In the rows, zero is written as 128.
Each row of numbers stands for one element and depends on some of the facts below. Use the named rows to name the rest.

How the elements are related:
ε: is directly part of; Θ: refers to; ξ: uses
broter ε:drimo ξ:susal
klosku ε:sipas
pesu ε:suvupus ξ:plobre
vufus ε:suvupus
pligi ε:nebupen Θ:grabul ξ:tigrok
foplar ε:vafli ξ:stegren
kledrol ε:stunir
sipas ξ:negevur
tigrok ε:drimo Θ:plude ξ:drevu
kotrozis ε:dresku
viskes ε:dezol
namel ε:tupludrur ξ:feka
grevin ε:vigres
zegok ε:vafli ξ:kulin
skizadru ε:pligi Θ:trudek
puplol ε:vafli
fiklar ξ:vigres
gratror ε:dezol
grusal ε:stunir
fumun ε:trasukon
zetropul ε:dabrus ξ:klobrer
bruston ε:klosku Θ:sastum
fluseron ε:drevu Θ:fitar
vidol ε:plagrim Θ:digir
kulin ξ:dresku
fadol ε:klosku ξ:zegok
brobak ε:dabrus ξ:dezol
koflan ε:grefluk ξ:tora
stavir Θ:kozul ξ:stasuk
reskil ε:grosem ξ:ragror
stufal ε:grosem ξ:fadol
stasuk ε:drivin ξ:degru
zopos ε:geskezim ξ:vidol
fimal ε:vigres ξ:tibren
risul ε:drivin
stebri ε:feka ξ:foplar
flabe ε:tora
brevik ε:negevur Θ:zaplam ξ:noben
tibren ε:trotok Θ:gremar ξ:brutru
penin ε:drivin ξ:namel
pudrim ε:grosem ξ:fara
drerok ε:noben
petruk ε:groven Θ:fumun
dabrus ε:diplan
marivir ε:drinoda ξ:fliskibre
pubu ε:drevu Θ:meron ξ:trodun
kapla ε:drevu
maka ε:sipas Θ:zopos
degru ε:feka ξ:klekas
debin ε:drimo
tupludrur ε:stovam ξ:falu
ragror Θ:mupas ξ:marivir
busam ε:geskezim
digir ε:klekas Θ:ragror ξ:taple
plagrim ξ:klare
fara Θ:datan
drogruk ε:tora
ribran ε:drivin Θ:brobak
grosem ε:stovam
basker ε:zogra
sudri ε:fliskibre Θ:diplan
traniral ε:drimo ξ:brevik
fliskibre ε:suvupus
treflafla ε:stunir
flegrin ε:diplan ξ:penin
meron ε:maka Θ:grodines
zogra ξ:bulo
monudri ε:dezol
stefal ε:feka Θ:stebri ξ:gratror
skesen ε:klosku Θ:stunir ξ:datan
stunir Θ:susal ξ:flegrin
feka ξ:trudek
klare ε:nebupen Θ:desus
drimo ε:fara ξ:drogruk
minur ε:dribotrek
sastum ε:stavir Θ:marivir
skabrim ε:suvupus ξ:zopos
gebe ε:tora ξ:zezil
grodines ε:stavir
pibu ε:stovam Θ:tora
brobus ε:grosem ξ:plagrim
drinoda ε:bulo
falu ε:groven
kogro ε:plagrim
digru ε:stovam Θ:sudri ξ:traniral
datan ε:dezol ξ:tupludrur
rafil ε:dresku
plobre ε:fara Θ:vidol ξ:zume
zaplam ε:suvupus Θ:groven
brutru ε:kulin Θ:fimal
plude ε:minur ξ:skabrim
taple ε:maka
grabul ε:nebupen ξ:fedol
stegren ε:suvupus
dresku ξ:nebupen
klobrer ε:dresku ξ:digru
desus ε:feka ξ:brobus
brosko ε:zaplam
brustol ε:ragror ξ:kledrol
fedol ε:pibu
trudek ε:dezol Θ:vufus ξ:pligi
suvupus Θ:debin ξ:mukloko
noben ξ:viskes
vofol ε:fiklar Θ:fliskibre
fleklen ε:dresku
zezil ε:feka Θ:ribran ξ:reskil
stovam ξ:mupas
dapegren ε:tora Θ:degru
dezol ε:dresku
gremar ε:klosku ξ:suvupus
vafli ε:dribotrek
susal ε:kulin
tipli ε:geskezim
fitar ε:grefluk
klekas ε:noben ξ:petruk
groven ε:stavir
plaplegrer ε:nebupen Θ:pligi
kozul ε:ribran Θ:tigrok ξ:zogra
trodun ε:tora ξ:kozul
tumutek ε:drivin Θ:kulin
mukloko ε:fliskibre
skule ε:vafli
trotok ε:stunir ξ:fitar
tora ξ:monudri
doso ε:grosem
negevur ε:fiklar ξ:plaplegrer
dake ε:groven Θ:zogra ξ:basker
vigres ε:ragror ξ:stavir
drevu ε:plagrim Θ:pesu
drivin Θ:stefal ξ:desus
zume ε:drivin
mupas ε:stavir Θ:plaplegrer ξ:flabe

Some rows with their names:
ribran: [137  94 149 132 100 135 126 147 128  99  93 119 137 108 147 138 134 128
 114 137 128 113 132 119 122 143 135 136 123 132 127 125 122 129 129 129
 133 121 128]
brosko: [141 109 122 132  84 136 113 141 128 104 100 134 126 115 115 135 134 130
 130 135 138 125 100 123 124 136 130 131 119 132 147 123 131 136 127 137
 129 135 138]
klobrer: [110 149 117 135 163 121 112 145 119 139 124 135 134 121 177 121 134 129
 143 116 124 149 171 143 136  96 114 122 139 124 115 121 120 101 124 121
 113 108 118]
viskes: [133 134 121 151 115 121 134 157 122  95  78 129 138 115 133 127 135 134
 133 133 164 140 135 135 121 127 129 128  94 129 128 119 129 115 134 130
 133 105 124]
plagrim: [105 132 133 118 162 135 130 116 131 158 160 126 128 120 138 127 130 126
 133 125 118 128 145 124 131 111 122 127 151 124 115 135 123 132 128 125
 123 128 126]
trudek: [ 66 132 112 135 152 117 100 106  98 130 132 114 111 121 175  71 123 122
 114 107 148 141 135 141 133 132 114 130 119 127 138 146 127 116 144 134
 123 106  82]
skizadru: [141 108 134 133 116 127 127 144 122  92  91 131 126 129 118 137 124 129
 128 136 128 121 122 129 116 147 140 129 118 136 139 129 122 124 133 132
 132 122 127]
maka: [143 120 144 143 139 119 113 138 133 103 114 134 131 124 129 139 129 124
 123 137 131 122  97 122 107 167 145 123 122 128 102 129 127 138 136 124
 134 130 135]
reskil: [ 96 149 117 116 177 150 168 123 136 169 141 129 133 158 108 142 115 109
 126 124 116 126 180 104 147 111 122 124 157 134 147 135 130 179 133 127
 136 130 128]
brevik: [127 124 123 131 155 115  91 163 106 128 113 144 131 127 198 143 131 126
 150 115  91 141 185 159 136 110 124 120 169 129 116 127 105  92 120 120
 102 103 117]
risul: [146 120 129 133  97 129 128 138 126 106 100 130 132 131 117 134 129 131
 127 135 133 126 109 129 124 140 136 130 108 133 143 123 131 123 130 131
 133 132 133]
fumun: [146 121 129 136  79 131 130 136 121 121 100 126 135 127 120 137 137 135
 124 133 135 126 110 128 132 139 135 130 104 128 143 121 136 126 129 132
 135 131 136]
negevur: [104 131 132 120 158 128 124 117 130 156 163 125 125 120 142 125 131 125
 131 124 119 129 145 126 130 115 120 127 149 122 109 135 123 130 127 125
 122 125 126]
digru: [124 142 106 131 155 100  92 162 100 145 124 147 124 152 165 156 128 126
 153 115  90 145 187 156 140 116 120 113 156 132 107 130 111 112 115 124
 110  95 125]
gremar: [122 141 132 133 164 139 132 106 122 163 145 134 135 127 152 121 134 126
 120 113 112 131 127 126 138 133 133 120 149 114 128 123 133 126 136 118
 126 144 127]
zaplam: [135  83 134 136  77 134 115 141 115 108 103 129 127 100 124 145 137 135
 131 136 137 116 121 131 125 147 137 133 138 126 137 135 121 143 130 141
 128 116 135]
stovam: [102 135 123 120 160 119 125 125 125 160 158 123 124 134 130 138 126 120
 124 121 112 125 167 119 137 124 112 124 143 127 104 134 124 152 122 126
 129 113 126]

Name these rows:
No name comes twice in this set of rows, the named rows included.
[ 93 148 119 135 169 139 156 117 122 154 132 124 134 114 145 106 133 132
 132 115 149 142 164 129 138  96 115 127 130 117 133 125 129 120 139 127
 128 113 115] | datan
[112 127 132 119 167 124 128 111 128 150 167 125 121 116 129 125 131 132
 130 121 117 125 145 127 127 115 115 127 145 119 106 131 121 125 124 125
 124 122 126] | fiklar
[114 156 126 130  60  92 101  96 147 142 186 111  98 135 182  73 108 121
 113 118 154 127 118 153 138 129 123 133 163 122 103 144 132 150 121 127
 108 114 113] | pligi
[111 148 136 128 196 156 154 108 138 163 145 138 139 135 140 124 124 115
 126 120 117 128 134 115 133 127 139 120 166 119 135 130 131 146 144 118
 127 152 127] | fadol
[113 114 139 121 141 149 140 121 122 146 126 121 135 110 167 121 134 126
 115 116 110 120 160 122 143 112 120 134 151 122 145 124 124 121 129 123
 124 126 118] | brobak
[114 135 124 122 154 131 120 125 123 147 142 132 127 129 150 123 129 126
 134 119 113 133 146 132 135 109 120 125 146 126 126 127 123 117 125 123
 119 128 123] | zetropul
[ 91 131 116 118 137 122  90 102 110 141 156 122 112 138 161  89 120 118
 118 113 118 134 111 136 135 132 119 128 133 132 141 142 130 118 131 130
 118 135 101] | penin
[109 125 118 120 129 146 120 112 122 157 147 132 125 113 140 121 136 130
 131 118 121 128 132 125 143 105 115 128 150 121 148 125 130 129 126 130
 121 137 129] | pesu
[131 117 128 132 122 109 116 152 129 106 111 126 125 140 104 151 124 122
 123 138 126 118 134 118 117 154 127 127 111 139 105 132 125 157 124 132
 140 109 133] | pibu
[131 112 135 131 110 116 104 139 128 100 117 126 123 126 122 131 128 126
 127 140 132 123 101 126 111 150 135 129 109 138 117 136 125 128 129 132
 130 126 128] | drevu
[119 143 135 112 160 129 146 114 124 151 149 122 129 153 137 119 121 130
 133 123 102 132 149 140 134 106 128 129 132 131 137 132 124  94 128 121
 124 135 115] | foplar
[129 104 130 133  62 144 113 136 131 130 116 128 134  98 116 143 145 132
 130 141 146 121 100 115 130 132 130 132 126 126 139 128 135 152 127 139
 131 133 147] | fliskibre

Now the same elements, written a new way:
Some elements and their rows:
fliskibre: [130 140  88 120 139 139 123 108 138 132 130 119 124  94 139 107 125 140
 117  96 132 119 134 126 126 121 111 125 130 145 133 133 129 133 142]
ribran: [136 144 112 125 123 135 123 123 141 124 128 121 133 116 136 123 129 127
 136 118 131 121 130 130 124 127 121 138 129 144 134 121 127 123 143]
zezil: [129 110 134 131 111 128 126 116 129 125 125 116 123 114  82 146 133 136
 134 139 121 130 117 122 134 142 139  95 130 116 126 127 112 152 120]
desus: [115 108 118 127 125 132 133 125 120 134 137 133 125 130 129 120 124 140
 108 111 127 133 123 124 131 128 131  96 120 114 118 136 136 134 110]
grodines: [124 138 106 113 144 130 131 129 124 141 127 127 121 107 150 120 116 129
 115 102 139 132 131 126 130 120 122 135 135 131 128 131 144 125 135]
bruston: [148 136 138 121 127 128 138 145 127 119 106 123 109 139 132 134 128 119
 149 137 145 126 117 124 132 133 148 144 134 131 136 115 123 150 146]
klosku: [144 140 117 129 130 142 138 131 136 115 120 125 117 138 146 112 130 135
 138 118 143 117 125 124 126 126 136 140 123 145 136 120 122 148 149]
fadol: [130 102 125 132 127 143 148 121 121 123 122 125 104 137 108 121 129 150
 121 122 137 128 116 115 136 135 150  91 119 117 127 130 114 177 124]
maka: [150 143 127 130 119 135 129 133 141 110 115 120 122 137 130 126 135 126
 152 137 137 116 123 127 126 133 138 144 126 145 139 114 115 143 150]
tupludrur: [119 118 123 140 120 140 128 118 138 114 149 127 129 123 115 120 128 128
 120 144 115 126 114 129 123 133 130 115 112 136 127 125 119 130 118]
brustol: [125 117 134 128 119 122 126 131 122 128 128 130 128 133 123 132 127 127
 127 130 126 130 122 127 129 129 132 114 125 119 123 130 132 127 118]
fedol: [119 140 120 119 151 133 135 131 132 131 136 123 115  95 128 129 115 111
 119 139 131 136 120 130 130 126 130 152 135 136 133 123 131 130 135]
gratror: [119 149 140 128 128 125 136 131 123 131 118 120 123 116 144 128 110 130
 142 126 130 136 175 128 129 139 129 146 147 130 132 121 139 119 131]
trudek: [110 104 203 151  97 107 141 130  72 138 135 139 158 174 151 164  93 133
 182 166 111 137 155 123 126 110 117 112 125 159 132 136 165 104 109]
penin: [123  97 175 139 113 111 131 130  85 139 136 141 150 166 136 160 112 127
 160 156 118 131 112 124 128 104 118 107 118 148 129 139 151 117 116]
pesu: [119 111 119 123 124 124 125 125 117 134 132 133 124 127 135 118 124 135
 111 111 125 130 121 126 129 123 124  99 122 118 119 138 141 126 111]
trodun: [123 110 133 130 117 126 128 126 123 128 130 129 126 133 114 131 130 133
 122 130 123 131 120 125 130 133 135 102 123 114 122 131 128 133 113]

Name these rows:
No name comes twice in this set of rows, the named rows included.
[110 116 133 129 138 134 138 128 127 124 149 129 116 113 115 130 116 114
 111 153 119 140 107 129 129 131 136 126 121 126 126 127 127 133 113] | pudrim
[119 122 122 145 112 143 133 102 137 120 136 116 129 112 102 121 128 156
 129 122 118 124 152 121 127 142 128  95 125 132 129 129 112 148 124] | dresku
[135 117 128 139 110 137 132 125 132 112 131 130 128 153 129 117 136 139
 132 129 128 118 120 125 125 131 136 108 111 132 127 125 121 140 125] | sipas
[135 144 105 127 132 141 126 116 143 126 128 117 130 105 126 123 129 135
 131 116 131 121 134 127 126 128 120 135 131 145 135 125 120 134 147] | nebupen
[124 154 131 137 119 134 131 121 136 120 124 119 133 118 145 120 118 137
 145 123 126 125 176 129 123 139 123 145 139 144 135 119 131 119 137] | dezol
[121 119 125 139 117 139 128 119 137 113 147 128 131 128 118 122 129 128
 123 142 117 124 116 129 123 131 129 115 112 136 127 127 121 128 117] | stovam
[144 146 124 127 117 127 115 125 143 118 120 116 133 117 121 134 137 120
 149 135 127 118 127 132 124 132 123 143 133 144 137 117 118 124 145] | fara
[124 113 129 128 121 126 129 125 122 130 129 127 125 128 114 133 128 133
 124 128 125 131 121 125 131 131 133 105 126 117 123 132 128 135 117] | gebe
[126 109 133 128 114 118 121 125 121 127 127 129 123 134 117 129 131 129
 123 130 121 129 119 128 129 130 129 100 123 115 121 133 130 128 111] | skabrim
[129 119 122 138 109 135 124 118 136 118 135 126 133 134 116 121 137 139
 128 125 120 121 123 127 125 132 127 103 116 129 126 128 120 132 121] | plagrim
[130 117 132 139 103 131 124 121 127 119 138 129 142 144 126 129 131 135
 139 133 119 121 120 128 123 126 125 106 113 139 127 128 130 123 121] | stunir

The same elements again, as new rows of numbers:
Some elements and their rows:
fara: [132 123 150 128 115 166 102 113 145 101  80 115 111 149 115  90 128 139
 141 151 125 116 152 159 154 147 168 138 138 116 130 124 132 135 142 138
 111 119 111 136 172]
sastum: [134 150 152 106 123 154 113 120 160 105  96 103 126 155 120 125 103 144
 134 136 107 126 133 159 133 155 160 135 159 121 133 125 118 139 134 112
 103 102 125 125 172]
basker: [113 122 145 128 112 154 107 116 158 106  97 116 119 146 125 105 116 147
 119 158 114 118 150 169 139 156 156 153 135 116 117 122 113 109 119 147
 112 110 105 148 187]
stebri: [123 138 153 140 121 136 136 132 151  94 102 111 131 155 132 119  98 139
 123 157 103 129 152 164 111 172 145 149 165 116 140 133  95 126 124 117
 129 106 123 130 169]
namel: [131 161 153 104 119  88 122 150 211  98 120 104  64 169 118  43 105 149
 103 184  68 119 156 143 133 181 147 165 165 136 151  94 119 132 128 180
 113  83  97 155 138]
trudek: [125 189 166  91 132 112 104 130 223  88 108  93  93 172 114  73 101 129
 117 122  77 110 148 128 140 198 153 142 169 164 160  76 146 161 133 136
  87  59  84 153 139]
gremar: [122 138 159 145 121 128 135 129 147  94 100 112 128 162 130 113  94 132
 119 163 104 126 155 155 113 170 145 145 166 112 132 135  87 125 128 118
 133 117 115 139 178]
klosku: [126 132 168 151 113 147 117 107 138  94  87 111 107 162 128  89 106 127
 121 165 114 112 169 148 135 157 148 137 155 119 132 125 102 121 133 130
 126 141 111 141 178]
suvupus: [141 123 157 129 118 149 126 121 155  99  74 117 121 155 114 116 119 132
 146 153 116 114 161 164 143 154 161 140 137 116 154 121 120 141 152 133
 133 126 116 128 166]
mukloko: [115 119 145 125 111 153 111 117 165 108  95 117 121 146 122 116 116 146
 122 158 112 114 155 173 140 156 157 153 127 116 124 117 111 108 122 150
 119 115 106 147 186]
puplol: [116 126 144 139 118 146 120 129 152  99 102 115 123 146 128 106 111 144
 124 159 109 127 153 166 124 166 154 154 152 116 126 131 104 119 120 136
 123 100 114 139 177]
petruk: [125 116 141 123 115 162  92 115 164 101  96 101 128 151 112 128 115 138
 135 156 126 137 149 167 135 146 173 146 133  98 117 153 138 125 140 144
  89 118 113 141 205]
tigrok: [ 78 131 174 134 137  91  94 110 213 105 129 123 112 181 100  54 108 108
 147 152  87 100 166 125 136 210 210 147 164 155 164  64 115 196 157 148
 102  27  67 190 160]
gratror: [114 129 144 134 116 154 107 117 163 102  93 118 121 147 129 101 119 144
 111 154 121 117 142 175 138 156 149 157 135 115 124 118 119 104 125 143
 111 107  99 148 195]
ribran: [141 137 158 128 120 162 115 126 146  92  83 108 120 156 115  98 121 137
 144 147 119 121 148 155 141 153 163 130 153 112 143 131 126 144 146 121
 118 118 119 126 157]
zezil: [129 135 149 120 123 149 119 131 152 100  90 112 136 157 116 119 111 142
 137 148 116 127 134 161 132 156 163 139 151 104 127 137 112 137 139 118
 116 108 113 135 176]
drivin: [144 139 160 140 124 149 131 128 137  89  83 109 125 159 123 107 109 131
 145 149 114 127 152 154 126 161 156 133 169 115 153 137 114 153 149 104
 127 114 129 116 157]

Rows to name:
No name comes twice in this set of rows, the named rows included.
[124 122 155 151 115 162 133 116 117 101  76 131 123 143 136  94 120 144
 133 153 120 108 152 169 140 156 147 143 149 121 134 114  93 121 126 117
 146 121 119 127 162] | vigres
[128 134 149 117 121 155 122 129 139 106  83 123 139 151 117 119 114 149
 139 144 120 120 124 165 139 149 161 136 149 103 120 128 101 132 136 112
 125 109 112 133 174] | brevik
[123 121 154 148 113 165 129 114 118 103  76 131 120 143 135  92 122 145
 131 155 122 107 151 171 144 152 148 144 146 120 132 112  95 118 125 121
 143 122 118 128 164] | noben
[116 128 142 137 113 130 132 129 151  96  92 120 127 158 136 114 102 125
 115 154 103 144 159 164 114 172 142 154 171 112 134 137  90 128 137 125
 142 104 116 134 167] | grabul
[128 112 152 161 110 162 114 110 144  89  92 102 118 150 131 111 114 128
 128 165 124 130 179 170 123 157 156 149 145 110 145 150 129 121 137 139
 112 133 126 128 187] | klekas
[118 119 146 143 115 151 118 120 152  97 100 108 132 150 129 125 107 138
 123 162 117 132 156 171 119 160 155 152 146 105 127 146 111 115 126 134
 114 117 119 137 193] | degru
[124 131 150 153 116 164 108 110 154  93  78 119 111 146 136  81 130 134
 111 153 134 109 151 176 145 152 142 157 135 121 144 112 135 107 139 139
 113 117 101 138 190] | dezol
[129 156 164 126 119 108 116 138 200  86 108 104  66 165 117  33 116 131
 117 168  77 109 182 131 141 191 150 154 162 154 162  88 130 143 130 173
 119  87  91 155 127] | feka
[145 134 161 121 119 157 123 125 158  95  77 110 124 159 110 115 121 136
 146 147 116 113 155 161 144 153 162 131 140 114 156 123 125 142 151 127
 128 127 117 125 157] | zaplam
[158 134 147 144 151  90 162 141 129  94  66 118 115 138 118 124  88 151
 162 171 112 121 149 143 134 172 149 161 143 130 114 149 118 162 127 111
 107  94 101 133 205] | digir
[129 118 117 108 115 113 118 119 143 106  55 134 110 149 128 118 107 119
 130 142 112 160 157 154 147 159 147 161 157 118  99 143 112 153 156 132
 128  96  98 138 187] | mupas
[132 144 151 111 123 148 115 122 158 105  94 108 126 155 119 121 106 142
 134 142 109 126 135 159 133 156 160 139 156 118 131 126 116 139 137 117
 107 103 119 129 175] | skizadru
[125 126 150 124 116 146 119 126 151  94  90 105 139 163 121 129 106 144
 135 152 121 135 138 168 125 157 167 140 147  92 131 152 123 139 143 121
 101 117 117 133 181] | digru
[114 114 110  88  98 138  90 107 156 114  57 137 109 155 127 113 122 113
 115 128 115 168 153 162 158 146 152 155 153 111  94 136 116 140 166 146
 129 103  95 143 178] | plaplegrer
[114 116 158 143 103 141 131 111 134  92  82 115 112 164 145  89 109 151
 121 165 114 117 160 175 135 169 155 150 146 110 148 126 122 132 130 137
 111 126 117 130 154] | grosem

